Below are the code and all the weights of a small trained network. Each question names an input and a class and asks about switching units off, where a switched-off unit gives its printed mean instead of its output.

import numpy as np


def w(rows, s, z=0):
    codes = np.array(rows[::2]) - 128.0
    scale = np.full(codes.shape[1], s)
    scale[-1] = z or s
    return codes * scale


def f(y):
    return np.maximum(y, 0)


def log_softmax(a):
    a = a - a.max(-1, keepdims=True)
    return a - np.log(np.exp(a).sum(-1, keepdims=True))


def net(x, mask):
    res = np.array(x, float).reshape(1, 5) / 4 @ E
    y = f(res @ A[0][:, :-1].T + A[0][:, -1])
    res = res + np.where(mask, y, B[0][:, -1]) @ B[0][:, :-1]
    return log_softmax(res[-1] @ U[:, :-1].T + U[:, -1])


A, B = {}, {}
E = w([
[125,131,138,192,160,122,139,174,137,86],'x0',
[90,64,218,155,177,140,56,179,160,1],'x1',
[95,117,106,61,86,155,52,124,87,116],'x2',
[161,94,59,167,160,130,149,155,106,179],'x3',
[188,33,65,126,123,180,162,178,184,77],'x4',
],0.0057)
A[0] = w([
[130,121,141,124,137,123,119,122,128,113,134],'n0',
[119,75,148,86,112,141,83,141,135,1,156],'n1',
[148,101,63,144,129,136,150,139,126,149,158],'n2',
[105,108,160,141,144,128,81,138,124,95,178],'n3',
[120,172,134,89,116,129,118,115,118,184,166],'n4',
[127,158,111,109,115,123,132,121,120,177,194],'n5',
[111,164,169,104,123,122,107,112,126,157,185],'n6',
[130,124,117,132,136,132,113,138,129,112,149],'n7',
[131,135,110,99,106,138,130,120,138,129,149],'n8',
[133,129,74,109,120,127,129,116,121,197,215],'n9',
[133,127,89,115,120,134,135,127,117,177,168],'n10',
[155,115,106,137,137,130,178,127,138,160,205],'n11',
[130,111,168,152,139,128,136,135,139,69,251],'n12',
[106,134,157,179,150,114,104,156,105,110,150],'n13',
[159,120,141,149,138,126,192,127,153,128,135],'n14',
],0.016,0.0029)
B[0] = w([
[133,129,113,125,132,131,116,135,125,110,147],'n0',
[135,88,100,6,124,144,59,117,141,21,245],'n1',
[193,124,102,127,147,124,147,170,147,145,184],'n2',
[146,146,91,146,168,143,53,120,137,113,198],'n3',
[78,134,167,96,98,118,126,97,109,168,191],'n4',
[104,111,155,100,103,122,132,110,108,182,186],'n5',
[69,138,147,130,102,130,108,93,110,140,184],'n6',
[135,152,138,111,131,128,116,111,134,113,147],'n7',
[130,128,132,124,140,110,133,136,110,163,155],'n8',
[163,127,105,109,127,130,122,143,116,230,205],'n9',
[155,121,108,118,135,135,120,145,125,197,181],'n10',
[145,97,135,123,110,124,207,167,130,137,183],'n11',
[114,136,130,179,155,132,139,132,143,29,206],'n12',
[131,164,124,193,148,133,92,119,133,141,180],'n13',
[111,114,158,131,103,117,206,135,127,96,168],'n14',
],0.023,0.012)
U = w([
[126,86,75,32,143,185,58,115,173,44,221],'0',
[3,149,212,79,53,94,111,42,53,203,242],'1',
[245,84,66,96,114,113,173,205,110,223,5],'2',
[99,206,122,245,190,143,69,104,145,120,4],'3',
[126,102,190,193,123,92,234,170,178,74,94],'4',
],0.0052,0.0004)

Each question gives the input, the list of numbers given to net, and the class t.
The units are the neurons (one row each of A and B). Each row of codes is followed by its name. A weight is (code - 128) times the scale printed after its matrix; where a second scale follows, it is the last column's (A, B and U).
mask holds one flag per neuron, in row order. A switched-off neuron (its flag False) gives its mean, the last column of its row in B, instead of its output. The means were averaged over made-up inputs and are rounded, as every weight is.
A unit's drop is (log p(t) with every unit on - log p(t) with that unit switched off) / (log p(t) with every unit on - log p(t) with every unit switched off).
The circuit of an input: a set's keep is (log p(t) with only the set's units on - log p(t) with every unit switched off) / (log p(t) with every unit on - log p(t) with every unit switched off). Starting from the 12 units with the biggest drops (on a tie, the unit counted first), units are removed one at a time, each time the one whose removal leaves the highest keep (on an exact tie, the one counted first), for as long as the keep stays at least 0.8.
units of the circuit, in order: the units of the circuit, biggest drop first
unit that matters most: the unit with the biggest drop
top k neurons: the k neurons with the biggest drops, biggest first
drop of u: that unit's drop, to one decimal
input [-3,-8,2,6,-4], class 2: top 3 neurons => n9, n2, n10
input [6,1,1,-7,-7], class 3: units of the circuit, in order => n13, n1
input [3,-1,1,-1,-2], class 1: units of the circuit, in order => n1, n2
input [6,6,-4,-3,-8], class 3: units of the circuit, in order => n13
input [0,-3,-2,-6,5], class 4: units of the circuit, in order => n1, n9, n3
input [-8,-2,7,8,-3], class 2: top 3 neurons => n9, n10, n2
input [-8,4,-3,-6,-5], class 1: top 3 neurons => n6, n4, n2
input [-7,-6,-8,-3,-2], class 1: top 3 neurons => n4, n5, n6
input [4,0,-8,-8,2], class 4: top 2 neurons => n14, n1
input [4,4,-7,3,8], class 4: top 3 neurons => n14, n11, n12
input [-4,2,-8,4,7], class 4: drop of n8 => 0.0
input [2,-7,-5,-8,3], class 2: drop of n12 => 0.1
input [3,8,-7,6,-2], class 3: drop of n13 => 0.7
input [6,6,-7,-4,-6], class 3: drop of n13 => 0.7
input [5,-3,-2,1,-2], class 2: unit that matters most => n12
